Below is a small trained network, with its code and all its weights. Each question gives an input and a target symbol and asks what happens when units are switched off, that is, made to give their printed mean instead of their output.

import numpy as np


def w(rows, s, z=0):
    codes = np.array(rows[::2]) - 128.0
    scale = np.full(codes.shape[1], s)
    scale[-1] = z or s
    return codes * scale


def norm(h):
    return h / np.sqrt((h * h).mean(-1, keepdims=True) + 1e-5)


def f(y):
    return np.maximum(y, 0)


def softmax(a):
    e = np.exp(a - a.max(-1, keepdims=True))
    return e / e.sum(-1, keepdims=True)


def log_softmax(a):
    a = a - a.max(-1, keepdims=True)
    return a - np.log(np.exp(a).sum(-1, keepdims=True))


def net(x, mask):
    ids = ['βεηλπσω'.index(c) for c in x.split()]
    T = len(ids)
    res = E[ids] + P[:T]
    u = 0
    for l in range(3):
        q, k, v = (norm(res) @ M[l].T for M in (Q, K, V))
        z = softmax(np.where(np.tri(T) > 0, q @ k.T / 4**0.5, -1e9)) @ v
        res = res + np.where(mask[u], z, O[l][:, -1]) @ O[l][:, :-1]
        u += 1
        y = f(norm(res) @ A[l][:, :-1].T + A[l][:, -1])
        res = res + np.where(mask[u : u + 4], y, B[l][:, -1]) @ B[l][:, :-1]
        u += 4
    return log_softmax(norm(res)[-1] @ U[:, :-1].T + U[:, -1])


Q, K, V, O, A, B = {}, {}, {}, {}, {}, {}
E = w([
[174,121,125,170,168],'β',
[96,132,55,118,183],'ε',
[145,207,125,98,53],'η',
[181,93,186,80,115],'λ',
[64,166,249,134,119],'π',
[98,94,112,188,110],'σ',
[99,101,197,56,74],'ω',
],0.02)
P = w([
[201,175,175,96,102],'0',
[209,150,112,110,111],'1',
[201,131,112,104,105],'2',
[175,123,110,116,108],'3',
[152,112,118,119,102],'4',
[121,104,125,125,106],'5',
[94,90,138,132,109],'6',
[54,76,141,149,114],'7',
[25,75,149,150,106],'8',
[1,73,149,146,103],'9',
],0.0094)
Q[0] = w([
[121,85,205,108,105],'0.h0',
[59,2,126,162,179],'0.h0',
[179,203,67,221,175],'0.h0',
[167,151,105,124,85],'0.h0',
],0.0098)
K[0] = w([
[149,121,82,175,79],'0.h0',
[84,61,189,101,4],'0.h0',
[159,124,137,2,183],'0.h0',
[148,153,111,141,140],'0.h0',
],0.0083)
V[0] = w([
[60,53,142,134,66],'0.h0',
[128,84,135,254,112],'0.h0',
[50,80,83,127,92],'0.h0',
[133,76,95,93,95],'0.h0',
],0.0043)
O[0] = w([
[187,88,52,138,88,52],'0.h0',
[122,132,66,253,117,7],'0.h0',
[97,115,26,122,86,68],'0.h0',
[146,133,106,118,89,156],'0.h0',
],0.0048,0.0016)
A[0] = w([
[133,238,166,175,14,173],'0.n0',
[185,109,93,253,115,182],'0.n1',
[176,2,163,135,90,252],'0.n2',
[138,158,197,249,230,201],'0.n3',
],0.0069,0.0029)
B[0] = w([
[167,200,124,2,20,254],'0.n0',
[141,212,59,146,147,163],'0.n1',
[137,106,75,170,42,206],'0.n2',
[131,178,181,197,110,162],'0.n3',
],0.0081,0.007)
Q[1] = w([
[168,197,103,70,164],'1.h0',
[163,192,90,125,199],'1.h0',
[124,135,186,118,188],'1.h0',
[90,14,185,99,255],'1.h0',
],0.0079)
K[1] = w([
[242,147,113,251,58],'1.h0',
[87,217,72,198,160],'1.h0',
[137,192,170,235,162],'1.h0',
[188,254,176,82,244],'1.h0',
],0.0054)
V[1] = w([
[63,158,133,142,129],'1.h0',
[253,145,62,62,193],'1.h0',
[48,106,179,119,151],'1.h0',
[139,136,202,117,192],'1.h0',
],0.0058)
O[1] = w([
[175,163,133,117,160,78],'1.h0',
[13,149,215,67,90,207],'1.h0',
[185,135,194,56,166,2],'1.h0',
[128,179,173,3,166,24],'1.h0',
],0.0037,0.0025)
A[1] = w([
[55,137,106,139,190,113],'1.n0',
[102,94,105,229,206,255],'1.n1',
[255,173,201,103,166,122],'1.n2',
[81,80,197,116,123,75],'1.n3',
],0.0075,0.0052)
B[1] = w([
[131,72,190,2,118,187],'1.n0',
[56,229,115,14,23,254],'1.n1',
[206,52,40,230,91,207],'1.n2',
[124,68,138,167,83,157],'1.n3',
],0.0068,0.0037)
Q[2] = w([
[80,83,111,90,8],'2.h0',
[66,169,96,119,16],'2.h0',
[93,115,90,193,40],'2.h0',
[169,112,142,122,59],'2.h0',
],0.013)
K[2] = w([
[20,113,127,162,10],'2.h0',
[15,41,137,165,30],'2.h0',
[30,94,197,110,108],'2.h0',
[75,122,141,193,127],'2.h0',
],0.011)
V[2] = w([
[119,249,196,153,128],'2.h0',
[79,200,8,105,100],'2.h0',
[254,134,108,112,172],'2.h0',
[182,124,116,127,24],'2.h0',
],0.0091)
O[2] = w([
[1,195,68,85,228,140],'2.h0',
[119,204,92,240,100,169],'2.h0',
[60,103,231,75,71,80],'2.h0',
[98,43,102,242,166,245],'2.h0',
],0.0085,0.011)
A[2] = w([
[80,142,247,172,97,144],'2.n0',
[114,145,103,96,194,2],'2.n1',
[166,170,62,145,146,80],'2.n2',
[229,118,71,86,173,238],'2.n3',
],0.011,0.0025)
B[2] = w([
[196,82,191,138,217,206],'2.n0',
[183,75,128,160,46,160],'2.n1',
[180,95,133,112,219,254],'2.n2',
[165,88,79,50,254,180],'2.n3',
],0.0079,0.0035)
U = w([
[193,208,61,199,196,21],'β',
[52,136,92,32,220,252],'ε',
[165,230,120,25,57,100],'η',
[254,43,77,108,157,146],'λ',
[115,173,205,133,194,128],'π',
[47,190,75,177,50,146],'σ',
[71,52,184,110,20,44],'ω',
],0.0086,0.0038)

Each question gives the input, a string of symbols that net reads in full, and the target symbol t.
The units are the heads (4 rows each of Q, K, V and O) and the neurons (one row each of A and B). Each row of codes is followed by its name. A weight is (code - 128) times the scale printed after its matrix; where a second scale follows, it is the last column's (O, A, B and U).
mask holds one flag per unit, layer by layer, with each layer's heads first. A switched-off unit (its flag False) gives its mean, the last column of its rows in O or B, instead of its output. The means were averaged over made-up inputs and are rounded, as every weight is.
A unit's drop is (log p(t) with every unit on - log p(t) with that unit switched off) / (log p(t) with every unit on - log p(t) with every unit switched off).
The circuit of an input: a set's keep is (log p(t) with only the set's units on - log p(t) with every unit switched off) / (log p(t) with every unit on - log p(t) with every unit switched off). Starting from the 12 units with the biggest drops (on a tie, the unit counted first), units are removed one at a time, each time the one whose removal leaves the highest keep (on an exact tie, the one counted first), for as long as the keep stays at least 0.8.
circuit, biggest first: the units of the circuit, biggest drop first
top k neurons: the k neurons with the biggest drops, biggest first
top k neurons in layer l: the k neurons of layer l with the biggest drops, biggest first
drop of u: that unit's drop, to one decimal
input π η ε ε η π ω ε ω λ, target λ: top neuron in layer 2 => (2.n3)
input η β η ε λ η λ η, target ω: circuit, biggest first => (2.h0 0.n0 0.n2)
input σ η ω ω η, target λ: circuit, biggest first => (2.h0 1.n1 0.n1)
input η π η ε η ε ε η, target η: top 2 neurons => (0.n0 0.n2)
input ε η σ η η η β, target σ: circuit, biggest first => (1.n1 0.n0)
input η σ η λ, target σ: circuit, biggest first => (2.h0 0.n1)
input λ ε η π π η η ω ω η, target λ: top 2 neurons => (1.n1 2.n3)
input ε β λ, target ω: top 2 neurons => (0.n2 2.n2)
input η η ε, target ε: top 2 neurons in layer 0 => (0.n2 0.n0)
input ω ε ω η ε β ω λ η, target η: top 2 neurons => (0.n0 1.n2)
input η η ε η ε η η π, target π: top 2 neurons in layer 0 => (0.n3 0.n1)
input β ω ε η ω η ω, target λ: top 2 neurons => (0.n0 1.n1)
input π ε π ε ε, target ε: top 2 neurons in layer 1 => (1.n0 1.n2)
input ε ω ε ε ε η ε π, target ε: circuit, biggest first => (2.h0)
input ε ε η ω π ε ε η σ η, target β: drop of 2.h0 => 1.1
input β λ λ, target ω: drop of 0.h0 => 0.0
input ε η η π η ω η η ω, target λ: drop of 0.n0 => 0.2
input β η σ β σ λ, target σ: drop of 1.n2 => 0.0
